Below is a small trained network, with its code and all its weights. Each question gives an input and a class and asks what happens when units are switched off, that is, made to give their printed mean instead of their output.

import numpy as np


def w(rows, s, z=0):
    codes = np.array(rows[::2]) - 128.0
    scale = np.full(codes.shape[1], s)
    scale[-1] = z or s
    return codes * scale


def f(y):
    return np.maximum(y, 0)


def log_softmax(a):
    a = a - a.max(-1, keepdims=True)
    return a - np.log(np.exp(a).sum(-1, keepdims=True))


def net(x, mask):
    res = np.array(x, float).reshape(1, 5) / 4 @ E
    y = f(res @ A[0][:, :-1].T + A[0][:, -1])
    res = res + np.where(mask, y, B[0][:, -1]) @ B[0][:, :-1]
    return log_softmax(res[-1] @ U[:, :-1].T + U[:, -1])


A, B = {}, {}
E = w([
[88,170,177,65,77,105,136,78,96],'x0',
[135,192,78,156,79,48,129,183,177],'x1',
[62,110,16,82,84,39,56,63,45],'x2',
[1,140,203,122,104,125,201,201,97],'x3',
[144,250,150,184,160,112,177,87,185],'x4',
],0.0065)
A[0] = w([
[118,238,135,209,128,75,186,226,190,136],'n0',
[198,24,142,165,223,251,110,186,128,184],'n1',
[129,151,202,152,149,172,180,169,144,244],'n2',
[52,133,212,42,77,122,142,189,91,253],'n3',
[145,212,153,120,144,126,124,12,112,174],'n4',
[175,141,26,97,111,61,61,90,117,199],'n5',
],0.011,0.0028)
B[0] = w([
[126,111,131,252,107,124,165,209,139,244],'n0',
[102,108,127,229,98,196,203,72,157,247],'n1',
[103,48,134,116,106,199,103,129,100,229],'n2',
[35,83,93,136,139,162,176,108,47,225],'n3',
[125,173,188,111,200,128,101,53,121,196],'n4',
[143,139,41,148,89,60,57,85,113,223],'n5',
],0.013,0.012)
U = w([
[188,90,121,39,127,105,175,165,180,44],'0',
[107,201,233,53,214,141,145,61,100,83],'1',
[168,162,157,82,128,155,170,189,165,15],'2',
[246,192,122,117,170,125,131,1,198,152],'3',
[178,123,79,129,52,48,9,114,131,174],'4',
[53,59,95,59,102,141,161,127,45,252],'5',
[163,102,189,249,101,219,238,99,178,118],'6',
[153,165,106,202,120,81,193,198,156,132],'7',
],0.0058,0.0025)

Each question gives the input, the list of numbers given to net, and the class t.
The units are the neurons (one row each of A and B). Each row of codes is followed by its name. A weight is (code - 128) times the scale printed after its matrix; where a second scale follows, it is the last column's (A, B and U).
mask holds one flag per neuron, in row order. A switched-off neuron (its flag False) gives its mean, the last column of its row in B, instead of its output. The means were averaged over made-up inputs and are rounded, as every weight is.
A unit's drop is (log p(t) with every unit on - log p(t) with that unit switched off) / (log p(t) with every unit on - log p(t) with every unit switched off).
The circuit of an input: a set's keep is (log p(t) with only the set's units on - log p(t) with every unit switched off) / (log p(t) with every unit on - log p(t) with every unit switched off). Starting from all 6 units, units are removed one at a time, each time the one whose removal leaves the highest keep (on an exact tie, the one counted first), for as long as the keep stays at least 0.8.
units of the circuit, in order: the units of the circuit, biggest drop first
unit that matters most: the unit with the biggest drop
top k neurons: the k neurons with the biggest drops, biggest first
drop of u: that unit's drop, to one decimal
input [-2,6,0,0,-4], class 4: units of the circuit, in order	(n1 n3)
input [-5,-3,3,-2,0], class 3: top 4 neurons	(n0 n3 n2 n5)
input [7,-8,1,5,5], class 5: units of the circuit, in order	(n3)
input [5,-4,-4,2,1], class 5: units of the circuit, in order	(n0 n3)
input [3,-2,0,-1,-3], class 5: top 2 neurons	(n0 n1)
input [2,5,4,5,4], class 7: units of the circuit, in order	(n1 n0)
input [4,-3,1,-5,-8], class 4: units of the circuit, in order	(n5 n3)
input [5,3,6,0,8], class 3: top 3 neurons	(n4 n2 n3)
input [5,8,3,4,2], class 7: units of the circuit, in order	(n0 n1)
input [8,6,-7,0,-5], class 5: top 2 neurons	(n1 n3)
input [-3,3,5,3,8], class 7: top 3 neurons	(n1 n0 n2)
input [-3,3,0,-4,0], class 4: units of the circuit, in order	(n5 n1)
input [0,-5,-1,7,4], class 5: top 2 neurons	(n1 n3)
input [6,-7,7,7,7], class 1: units of the circuit, in order	(n4)
input [1,8,-1,-5,7], class 7: top 2 neurons	(n0 n1)
input [-1,8,-1,1,-5], class 7: top 2 neurons	(n1 n2)
input [3,4,3,-8,8], class 3: top 3 neurons	(n4 n2 n3)
input [-4,8,1,-3,2], class 7: top 3 neurons	(n0 n2 n4)
input [-4,1,2,0,7], class 7: top 4 neurons	(n1 n0 n2 n3)
input [6,8,0,4,-3], class 5: unit that matters most	n3
input [5,3,-2,-5,-4], class 4: drop of n1	0.1
input [0,4,0,1,-4], class 5: drop of n0	0.4
